Here is a tiny trained network, its code and every weight. The questions are about switching its units off for an input and a class, where a switched-off unit gives its printed mean instead of its output.

import numpy as np


def w(rows, s, z=0):
    codes = np.array(rows[::2]) - 128.0
    scale = np.full(codes.shape[1], s)
    scale[-1] = z or s
    return codes * scale


def f(y):
    return y / 2 * (1 + np.tanh(0.7978845608 * (y + 0.044715 * y**3)))


def log_softmax(a):
    a = a - a.max(-1, keepdims=True)
    return a - np.log(np.exp(a).sum(-1, keepdims=True))


def net(x, mask):
    res = np.array(x, float).reshape(1, 5) / 4 @ E
    y = f(res @ A[0][:, :-1].T + A[0][:, -1])
    res = res + np.where(mask, y, B[0][:, -1]) @ B[0][:, :-1]
    return log_softmax(res[-1] @ U[:, :-1].T + U[:, -1])


A, B = {}, {}
E = w([
[104,168,120,124,92,104,115,134,154,104],'x0',
[40,173,254,136,189,135,117,122,48,73],'x1',
[185,91,138,101,154,115,124,134,110,105],'x2',
[193,139,142,191,86,163,176,220,55,129],'x3',
[30,80,122,62,75,153,68,156,47,79],'x4',
],0.013)
A[0] = w([
[55,98,156,145,156,141,105,153,79,80,72],'neuron 1',
[109,97,50,73,118,145,44,66,165,150,230],'neuron 2',
[144,160,186,174,150,142,116,157,90,95,99],'neuron 3',
[85,156,179,63,141,226,40,180,81,85,2],'neuron 4',
[181,161,149,188,72,193,156,254,97,112,242],'neuron 5',
[116,90,60,63,42,179,89,238,56,162,127],'neuron 6',
[111,195,190,104,234,95,117,78,131,131,154],'neuron 7',
],0.0084,0.0043)
B[0] = w([
[224,136,127,81,136,106,83,238,186,137,193],'neuron 1',
[147,110,43,128,81,163,63,125,116,189,212],'neuron 2',
[74,181,120,172,186,83,206,128,40,92,177],'neuron 3',
[203,166,43,146,188,150,28,239,255,114,205],'neuron 4',
[180,110,195,237,131,174,191,169,57,70,252],'neuron 5',
[15,14,232,66,28,99,154,188,159,154,223],'neuron 6',
[68,101,200,143,97,5,237,72,200,135,208],'neuron 7',
],0.0086,0.016)
U = w([
[219,163,20,85,194,120,101,120,253,217,239],'0',
[41,84,204,65,99,61,223,140,127,150,142],'1',
[240,143,47,212,122,227,148,213,149,93,166],'2',
[119,230,99,205,225,103,178,80,9,30,2],'3',
[84,78,31,13,96,197,34,70,86,126,59],'4',
],0.0071,0.0045)

Each question gives the input, the list of numbers given to net, and the class t.
The units are the neurons (one row each of A and B). Each row of codes is followed by its name. A weight is (code - 128) times the scale printed after its matrix; where a second scale follows, it is the last column's (A, B and U).
mask holds one flag per neuron, in row order. A switched-off neuron (its flag False) gives its mean, the last column of its row in B, instead of its output. The means were averaged over made-up inputs and are rounded, as every weight is.
A unit's drop is (log p(t) with every unit on - log p(t) with that unit switched off) / (log p(t) with every unit on - log p(t) with every unit switched off).
The circuit of an input: a set's keep is (log p(t) with only the set's units on - log p(t) with every unit switched off) / (log p(t) with every unit on - log p(t) with every unit switched off). Starting from all 7 units, units are removed one at a time, each time the one whose removal leaves the highest keep (on an exact tie, the one counted first), for as long as the keep stays at least 0.8.
circuit, biggest first: the units of the circuit, biggest drop first
most important unit: the unit with the biggest drop
k most important neurons: the k neurons with the biggest drops, biggest first
drop when u is switched off: that unit's drop, to one decimal
input [-6,3,2,-3,1], class 0: circuit, biggest first : (neuron 6; neuron 5)
input [3,1,4,8,-5], class 3: most important unit : neuron 3
input [1,-6,6,-8,2], class 4: 3 most important neurons : (neuron 4; neuron 2; neuron 1)
input [-2,1,-1,0,7], class 0: circuit, biggest first : (neuron 4; neuron 5)
input [-5,1,-5,6,-7], class 3: circuit, biggest first : (neuron 4; neuron 3; neuron 1)
input [2,-3,8,-1,2], class 4: circuit, biggest first : (neuron 7; neuron 5; neuron 4)
input [6,0,4,-1,-2], class 0: 3 most important neurons : (neuron 6; neuron 5; neuron 3)
input [4,2,-4,-6,-8], class 1: 2 most important neurons : (neuron 7; neuron 4)
input [5,-1,2,7,1], class 1: 2 most important neurons : (neuron 6; neuron 4)
input [-7,2,5,1,5], class 2: 2 most important neurons : (neuron 4; neuron 7)
input [6,5,-8,0,4], class 0: circuit, biggest first : (neuron 4; neuron 5)
input [5,1,8,7,-8], class 3: 2 most important neurons : (neuron 3; neuron 4)
input [-8,-1,-8,-1,4], class 4: circuit, biggest first : (neuron 7; neuron 5)
input [-6,-7,6,5,6], class 1: most important unit : neuron 6
input [5,-5,1,8,1], class 1: 4 most important neurons : (neuron 6; neuron 4; neuron 2; neuron 1)
input [-6,-7,-1,3,1], class 1: 3 most important neurons : (neuron 6; neuron 4; neuron 1)
input [6,1,3,-3,1], class 0: 2 most important neurons : (neuron 6; neuron 5)
input [2,-2,7,-1,0], class 0: 3 most important neurons : (neuron 5; neuron 6; neuron 3)
input [-2,2,2,-7,-7], class 1: 2 most important neurons : (neuron 7; neuron 4)
input [-4,3,2,-4,-8], class 1: most important unit : neuron 7
input [8,6,-4,8,-1], class 3: 2 most important neurons : (neuron 3; neuron 2)
input [0,4,6,8,7], class 2: drop when neuron 4 is switched off : 5.7
input [-1,6,4,-6,8], class 0: drop when neuron 2 is switched off : 0.0
input [8,1,-7,7,0], class 3: drop when neuron 4 is switched off : 0.4
